Each row is followed by its class number.
[ -48 -388  202  -55 -237  -85 -138 -381  -94   -7   16  -39  -59  173
 -295 -228  -33   23 -293   54   -4  572  269 -112  264 -473   71  249
  396  -45  312   47  -98 -414]  0
[-302   -2 -204  -19  175  415   30  160  -99 -146  147  246  -95  -83
 -149 -150  -77  286  154  232 -179  -80  140 -128 -255    2  150   24
  194  202  205  259 -272 -368]  1
[  83   40  538  184  119  -12  328 -581 -357  -65  -30  -91 -104   87
  -15  303 -302 -162  130   90  198  397  155  -65  193 -417   65  -63
   90  -41  -51  255  198 -164]  7
[ 156  -52 -181  133   97  -81   75   40  -89    1  102 -113 -113   99
  147  230  -22 -162   21 -165  -19  180   84  140    8 -132   69  183
  -22   27 -112  -73  103  -16]  5
[ -18 -342  292 -108 -144   53  234  -62 -142 -118  180   48  225   63
 -137 -137 -275 -167 -260  143 -190  280  129 -206  228 -238   -1   31
  -49  307  300  242 -172 -343]  4
[ -92 -354  174  -84  -72  224  352 -229   90 -250  135  -37   53  -52
  -22 -175 -382 -153 -155   92 -102  378   96 -211  228 -303  -71   88
  136  310  211  349  -71 -292]  1
[-129 -138   54  -79 -109  138  -37 -228  182  -43   33  102   50  -29
   -7 -168   94  -12 -204  -64  -29  214  172 -157    5 -175  121 -137
 -107   54  159  179 -142 -358]  4
[-138 -236  195 -165   42   10  148 -357  -58 -234 -108   46  -20  170
 -115 -142 -445    5 -434   25  -16  265  119 -214   31 -322   45  -36
  225   24  367  458 -115 -317]  4
[-466  106  -82    6  268  364    1   -5   39 -140   72   -3 -233 -120
  -84  -74 -299  254  288  158    9  -96  229 -239 -202 -180   86  -43
  148  140   33  334 -123 -234]  1
[-284   40   46  196  107  348   -4   68 -166 -140  180  141 -149 -101
 -125  -63  -83  242  382  241  -25  209   58 -195  -63  -65   31   54
  132  232   23  209 -140 -413]  4
[-457   42 -181   55  212  389 -117 -110  215 -232   56  235 -156 -117
 -104  -97 -320  249   91  242  -99  139  136 -271 -284  -51  131  -21
  337  239  101  486 -130 -491]  2
[ 183 -180 -381  189  239 -253  329  147 -191  103   89   39   74    3
  265  340  194 -471 -168 -373  -60  233 -153  304   83  292   10  171
  -96  284 -274  -17  101  -38]  1
[  64  -18   21  150  226 -242  291  -10 -333  283  178 -395 -209  138
  232  220  -22 -205   41 -447  201  231  221  297  146 -237   22  110
 -244   31 -168  -51  227  -35]  1
[  90  -83 -205  -41  -84 -303 -325   73  195   96 -101  179   25  -31
 -117  103  139  -46   -7  -17 -163   63 -314  140   -7  504 -113   27
  155 -133    3 -232  -90 -157]  0
[  41    4   57   67   65 -164  111  -82 -251   88  159  -55  -21  -93
   33  451 -128  -87   53  -32  -52  208  194   -7   55 -164  -49  262
 -105  360  -84  -96  242   34]  4
[  14 -310 -461 -113  -20  102  125   -6   68 -264 -223  -74  -55   66
  322  298 -204 -315   -1   30  -43  -65  -79  105  -17  -58  -27  -90
   37  168   83  240   44   56]  7
[-274   75 -207   69  283  163  132  278  138 -212   92   45 -139   -4
  113   30 -409   77  186  192  -30  253  -72 -140 -139 -105   63  103
  183  296  -70  329 -114 -313]  7
[ -31 -297  317  -19  -73   -4  130 -395   46   32   73   50   -5   33
 -156  -55 -186 -124 -233  -26  -25  414  147 -136  169 -172  -10   24
  136  100  215  185  -25 -290]  1
[-344 -104 -296   28  110  161    3  379   28 -228   20   79  172   35
   65 -104 -190  258  -64  236 -210  118  -82  -84 -150   49  114  130
   39  257  271  253 -297 -516]  4
[  52  191 -256 -181  383  431  374  527  -90  -59 -151  377 -227   38
   78   55   64  353   42    5  -73  -84 -104   37 -272  334   33  -69
  268  163 -188    6 -115 -237]  0
[ -82  196  -46  -70  141  281  231  -18  -83 -167    9  245  -63  -63
   24 -145  -53   40   96  -77  104  -50 -107   12  -86   28  192 -215
  -52  -34   31  231  -43 -270]  0
[ 181  -11  279   13   36 -299 -103  187  -28  275    0   41  -72   32
 -176   73   34 -149   60   -8   14   77 -223  190  100  339 -117   23
   -3 -113 -114 -286   10  165]  3
[-256  -80 -112  232  154  246 -224  143   11 -151  198  163   64  -54
 -154  -66 -372  213  214  307 -195   69   62 -160  -49   -7   74  194
   83   30  172  234 -191 -211]  4
[-130   39  116   26  174 -448   19 -405  274   64  133  -21 -228  152
   51 -197 -155 -138 -311 -143   45  430  -25 -235 -155 -164  164  -31
  176   34   -7  356   52 -305]  5
[-253  -55  -98    0  237  424  193  121  -54 -179  139  176  -50 -171
  -49  -99 -193   80   18  265 -116   10   92  -73 -183   -7  -33  -82
  283  370  147  381 -231 -106]  7
[  98  255  -89    6   43 -105   92  204   84 -179  -41  135 -142   81
  -10  -55   78   26    1 -184  -16  -44 -324 -135 -181  339  213  145
  -78 -139 -263   13  -18 -115]  1
[  28  231   -3 -214  -45  -50  197  289  -76 -245  -89  166  -40 -222
  -25  107 -297  257 -113 -210 -124 -129 -547   61  -98  719 -201   49
 -165  122   71    4  -24  200]  5
[ -21 -118  246  -16  -11  -84  126 -386 -173  -64  151   34 -110   12
 -116   -6 -377  -79   38  103   35  463   14  -63  152 -348  -14   52
  178   26  256  273   27 -162]  6
[ -96 -246   78  -89  -18    3  207 -109  132  -47  135  132   52  -88
  -20 -124 -203  -67 -152  -35 -143  389  -52 -154  113   17  -84  107
  123  287  204  237  -94 -357]  5
[-194  209  -49 -253   46 -517  194  173  123   44   71 -321  -48 -125
  109  -47  -86   -9 -232 -555 -150  284 -267   44   22  129   -7  408
   78  182 -177 -103   61 -387]  3
[-288    9   23  310  -71  348 -212   64   57 -270   48  192  -52   11
 -357 -105 -399  336  430  423   -8  191 -144 -403  150  -45  154  148
  277   66  -28   37  -23 -416]  2
[-151  -93  152  -53   -7  -34   83 -331 -117  -55    2   61  -53   -6
 -107 -197 -120 -162 -166  -62  -42  134   72  -77   47 -153  126   35
  113   43  187  376  -74 -242]  2
[ 194 -222 -154  104   61  132  190    0 -182   -6   25 -153   -2   64
  119  307  -33 -405 -121 -145  -24  -13  288  217  146 -158   25    6
 -216   89    0   15   71   38]  2
[-226  -57  -71  118  154  475   34  210   68 -154   41  305    4    8
 -188 -140 -176  328   51  306  -71   18  170 -171 -150   37  159   14
  -25  138  126  244 -256 -257]  1
[ 118   -8 -273  114  135 -177  244  344 -162   99  101 -161  -37   11
  308  264  -20 -265  170 -220  -11   76 -136  284   80  128 -120  163
 -233  251 -212  -63  140   31]  2
[-187 -131 -262   62   88  267  -14   67  -24 -202   46  105  -63  -66
  -54  -19 -111   62  179  376 -111  216  -61 -103  -47 -129   19    6
  426  208  126  219 -202 -170]  2
[-159  -21 -388  -87   76 -298 -192 -173  899 -228 -133  107  -39  -14
  182 -182 -110  -41 -282   41 -276   86 -468 -207 -365  430  106 -176
  341   57 -186  219  -49 -324]  7
[-292  -68 -381   70  224  206   -8  254  163 -221   59  174 -131   42
    8 -122 -172  172   90  279  -94  206  -52  -78 -291   42  100   49
  253  230   64  380 -221 -405]  6
[ -68 -167  233 -124  -67   72  160 -215  101   14  194   36  -35  -67
 -152 -194 -244   94 -117 -159  -92  414  166  -31   63 -235   46  252
  135  116  191  108  -10 -268]  0
[-160  123 -121   87  288  417   70  142 -360 -234   10  140 -177    9
    6   88 -175  219  250  159  145  175   76   77 -118 -191  121   67
  327   67  -19  245  -19 -310]  4
[ -89   26  -36  114  232   16  161   -5 -129   37   60 -195  -86   23
  173  314 -214  -80   52 -264   -3  101  200   70   17 -114    4   78
  -60  149 -160   38  136 -185]  5
[-212  -25 -128   -1  219  313  139  207  149 -123  114 -102 -137  -34
   19  -36 -403  132    4  -71 -141   15  151   29 -153 -157  104  172
   86  124   95  104  -62 -137]  6
[  76  -66   24   54  249  157  190    0  207  351   75  -15  -98   87
  -14  307 -203  253   58 -206  -80   75  473  227 -213 -107   87   59
 -131   45 -106 -152  147    8]  0
[  -1   -6  -46  -21  142 -106  254    9  -76  102  137 -135  -70  -78
  164  291 -225 -213   19 -264 -120   97  142  184   10  -41 -121  113
 -144  301  -94   58  115  -15]  0
[ -82  270  -94 -129  103 -237  -35  180  297  -43  -65  101  -71 -162
    7  123 -155   68   12 -242  -93  -11 -389  -53 -108  488  -39   88
   -6   71 -252 -178   89 -141]  0
[-288 -308 -218  150  145  230  -77   80  119  -19   98   33  -53  -17
 -164 -220   45  211  -24  110 -130   62  135  -16 -138  130  103   -6
  150  143   87   92 -188 -300]  6
[-170  -15  147  131  196   74  185 -226 -335   42  290 -368 -212 -185
   22  344 -481 -135  268 -273    5  234  230  115  138 -205 -251   87
  248  211  -97  207  166   38]  5
[-104  188 -138 -126  132 -160   96  216  176  -76  104   30  -35 -151
   77   32   18  112   33 -346 -166  157 -250  -48 -193  361   -9  260
   71  158 -277  -94   40 -469]  6
[-197  200   51 -199   11 -258   75  168  190  -57   25  -76 -130 -148
   32   27 -243  103   65 -282  -23  133 -218 -251   17  145  -10  261
 -172  173 -146  -63   69 -154]  5
[-150  274 -266 -137  321 -388 -265  237  188   94 -197  -75 -139 -154
   74  354 -465  -70  295 -111  -14 -201 -517  375  -78  542 -146  -43
  289 -176 -153 -117  154  -64]  4
[-154 -168   67 -127   39  -50  205 -362  327 -107  -55   -9  -24   20
   72 -152 -378 -166 -391 -230  -85  259   12  -83   11 -163  172   19
   19  114  191  338   46 -346]  2
[ -62  -54  210  -56  -30 -102  202 -245   -8   57   66  -48 -130  138
   42 -150 -208 -108  -29 -149  111  274   31  -91   34 -384   71  -70
   61   50   49  264   -9  -10]  7
[ -76  -60  231  -47   35   89  168  -79   10  135  159 -233  -62  -41
  -19   -2 -206  140 -129 -390 -205  -10  327   58    8  -42  -94   55
 -170  118    9  -35   20 -237]  4
[-204 -170  -29  -20  129  386  107 -108  114 -194  -21  154  -27  -53
 -121 -169 -139  297 -174  255 -217   40  170 -293 -135  -22  -22  -44
  261  197  228  256 -200 -300]  2
[ 288  101  -67  229  179   66  462  105 -346 -113   -7  -86 -126  183
  295  416 -263 -342   99 -253  163   89   22  213  140 -295   14   48
 -319  143 -278   38  239  230]  4
[ -18 -119 -102  175  -18 -302 -123 -287   20   50   49 -100 -111   43
  105  428 -114 -210  -20  -79   13  427   79  -16   42 -180   -8  136
  -17  195  -82  -24  200   -1]  0
[ -60   77  366   20  192  -13  269 -345 -213   86   31    1 -157  -19
  -14  192 -276  -19  -81 -157  -86  -41  401 -122  -15 -294   -6   87
 -227  227   -7  118  105   12]  7
[-323 -140   86 -181 -298 -424  -34 -612  324 -155   18  -63   20   17
   89  -62 -175  -61 -357   26 -119  690  -19 -458  -64 -425  -65  147
  344  465   82  453   67 -361]  3
[-128  222  -27  -86   95 -322  -76   41  314   45  -21  -19 -133 -141
   -5   40  -84   57  -15 -223 -131   95 -304 -163  -91  350   43  209
  127   43 -229 -126  116 -225]  2
[-177  171 -200 -100  213 -308  -92   73  230  136   82   33 -133 -224
   -5   45  113  139  -47 -259 -220   43 -195   44 -267  515  138  261
   69    1  -76  -54   48 -328]  3
[ 183   23 -228  -90    3 -572  -73   79  133  -57  -42  -50 -177   34
   53   76  192 -329 -108  -74  -29   40 -412  -10  -77  345   14   74
   76    3 -194 -135   61   65]  5
[ 187 -137  -54   83  101 -113  124   10   21  112   16 -250 -199  143
  197  333 -152 -270   31 -258   30  163  138  132  115 -162   69  157
 -125    6 -212 -110  263   49]  4
[ 106 -248 -195   25   54 -302   66   16   65   41  -97  -61    7   68
  150  332 -308 -358 -156  -20 -128   34 -166  125  137   56  -82   90
  -27  192   74  -57  153  183]  4
[ -24  399   78  -90  136 -370   94   17 -411   59   34   46 -256  -59
   13  303 -152  -75  243 -327  177  216 -293   90  -27  116  -11  118
   40  -15 -233   77  164    3]  6
[ 187  293  104 -147   40 -479   39 -416 -170  -22 -130  148 -198  -44
  -34  182  117 -277 -143 -493   48    6 -237  -12 -160  286  -39   12
   84 -281 -213  227   56  192]  5
[ 228   85 -230 -290  -75 -140  211  515  248  -39   30  267  294  -86
  171  188  -39  -62 -186 -290 -322    6 -374  196 -121  425  -83  230
 -159  353 -169 -346  -15  -93]  1
[  81   30   45 -153 -269   -5  -61  280  -30 -107  108   94 -125    2
 -263 -112  338  210  142 -115   29  154  -63 -286  -27  244   21  233
  -19   45 -184 -222  -68 -402]  5
[  53  -31  196   82  248   -8  339 -125 -309  102   60 -118  -49   15
   73  331 -376  -63  -10 -258  -84   83  203  254   61  -67 -102   44
  -94  134  -54   86   93  -12]  7
[-115 -159  248 -139  -92   17  230 -432 -118  -18   93  -80 -107   10
 -156 -237  -89  -29 -140 -194  -53  198  302  -68   42 -316   76  154
   82   24  225  364  -15 -384]  3
